[[ -9   9 -11  -6   9  -4]
 [ -1  -8  -2  -9  30   4]
 [  3  -7 -14 -37  26 -10]
 [ 13  -5   7  -7 -15   7]
 [ 11  17   5  -5  25  -3]]
->
[[ -3  25  -5   5  17  11]
 [  7 -15  -7   7  -5  13]
 [-10  26 -37 -14  -7   3]
 [  4  30  -9  -2  -8  -1]
 [ -4   9  -6 -11   9  -9]]

[[-38  15 -22  27 -11 -11]
 [ 25   2  42 -39   5 -13]]
->
[[-13   5 -39  42   2  25]
 [-11 -11  27 -22  15 -38]]

[[ -5  25  29 -26 -27   2   2  -1  26  -3 -17  26 -21 -23  18]
 [ -2  23  30 -33 -32   7   7   3  25 -12 -28  29 -33 -34  14]
 [  3  13  19 -20 -19   9   9   6  15 -11 -20  20 -23 -24   7]
 [-12  33  36 -34 -35  -4  -3  -7  34   1 -17  30 -23 -25  25]
 [-16  37  41 -38 -40  -7  -7 -11  38   4 -16  33 -23 -26  30]]
->
[[ 30 -26 -23  33 -16   4  38 -11  -7  -7 -40 -38  41  37 -16]
 [ 25 -25 -23  30 -17   1  34  -7  -3  -4 -35 -34  36  33 -12]
 [  7 -24 -23  20 -20 -11  15   6   9   9 -19 -20  19  13   3]
 [ 14 -34 -33  29 -28 -12  25   3   7   7 -32 -33  30  23  -2]
 [ 18 -23 -21  26 -17  -3  26  -1   2   2 -27 -26  29  25  -5]]

[[-28  -9 -14  14   7   9   5  29 -30  25 -17 -25   7   6]
 [ -1   8  37 -10  27  15  11  19   1   0  12  -8  27  28]
 [ 17  10  24 -33  -3  11  11 -22  34 -19   6  14  11   7]
 [ 21   5  -8   3  -2 -16  -8 -30  13 -26  19  38  -7 -23]
 [ -1   4  40 -11  20  15   8  16   0   0   4  -9  28  27]
 [-16   8  30 -18   2  17  10   9  15  12 -11 -36  14  35]]
->
[[ 35  14 -36 -11  12  15   9  10  17   2 -18  30   8 -16]
 [ 27  28  -9   4   0   0  16   8  15  20 -11  40   4  -1]
 [-23  -7  38  19 -26  13 -30  -8 -16  -2   3  -8   5  21]
 [  7  11  14   6 -19  34 -22  11  11  -3 -33  24  10  17]
 [ 28  27  -8  12   0   1  19  11  15  27 -10  37   8  -1]
 [  6   7 -25 -17  25 -30  29   5   9   7  14 -14  -9 -28]]

[[-32  25 -22 -20 -22  20 -29 -28 -28  25  23  26 -11 -13]
 [  4 -12 -18 -19 -18 -15 -10 -11 -11  20  22 -10  24 -20]
 [-35  18 -42 -41 -42  10 -44 -43 -43  44  43  21   6 -34]]
->
[[-34   6  21  43  44 -43 -43 -44  10 -42 -41 -42  18 -35]
 [-20  24 -10  22  20 -11 -11 -10 -15 -18 -19 -18 -12   4]
 [-13 -11  26  23  25 -28 -28 -29  20 -22 -20 -22  25 -32]]

[[-22  30   2  36  -1  10  15]
 [-24 -17  -5 -14 -23 -10 -13]
 [-23  42  -1 -12  29  15 -27]
 [ -2   6  -4  42  -1  -1   0]
 [ 23 -27   2  -4  10 -12 -22]]
->
[[-22 -12  10  -4   2 -27  23]
 [  0  -1  -1  42  -4   6  -2]
 [-27  15  29 -12  -1  42 -23]
 [-13 -10 -23 -14  -5 -17 -24]
 [ 15  10  -1  36   2  30 -22]]
---
[[ -5  12   0  14  -5  -1 -10  10   3  13]
 [-28  36   3  39 -10 -17  20  25  -1  29]
 [ 45 -34   7 -12  -5 -21  10   0 -26  15]
 [ 19   4 -42   6  29 -15  16 -20  39 -17]
 [ -6  -6  -1   1   6   3   1  -1   2   9]
 [-22  11   0   9  -8   4   5   2   9  13]
 [-31   1  29  -8  19  40  33 -34 -42 -37]
 [ -4   0  -5   5  -7   0 -10  -9  -4  12]]
->
[[ -5   0  -5 -10   3]
 [-28   3 -10  20  -1]
 [ 45   7  -5  10 -26]
 [ 19 -42  29  16  39]
 [ -6  -1   6   1   2]
 [-22   0  -8   5   9]
 [-31  29  19  33 -42]
 [ -4  -5  -7 -10  -4]]

[[ 9 -1 -2]
 [-9 -4 44]]
->
[[ 9 -2]
 [-9 44]]

[[ -2  -6  -9  20 -13 -13  -5  -2  24  -2 -19  -1  29]
 [-10 -17 -19  20   1 -15   4  -4  37   3 -26  -5  27]
 [ -8 -16 -17   8  -2 -12  -4   1  29  -3 -28  -5  26]]
->
[[ -2  -9 -13  -5  24 -19  29]
 [-10 -19   1   4  37 -26  27]
 [ -8 -17  -2  -4  29 -28  26]]

[[-17  14]
 [-23  -4]
 [ -9  15]
 [-17 -24]
 [ 11 -11]
 [ -2  16]
 [  8 -32]
 [ 16   5]]
->
[[-17]
 [-23]
 [ -9]
 [-17]
 [ 11]
 [ -2]
 [  8]
 [ 16]]

[[-31  26]
 [-28  26]
 [-34  22]]
->
[[-31]
 [-28]
 [-34]]

[[ 15 -27  -8   3  -6  32 -22 -33 -15 -44]
 [  4 -20  16  39 -13 -10  -5 -21   8 -12]
 [-24 -33  29   5 -15  -4 -10  -4 -11  -1]
 [  9  -3  -6 -13  14   6  -7  15   9  22]]
->
[[ 15  -8  -6 -22 -15]
 [  4  16 -13  -5   8]
 [-24  29 -15 -10 -11]
 [  9  -6  14  -7   9]]
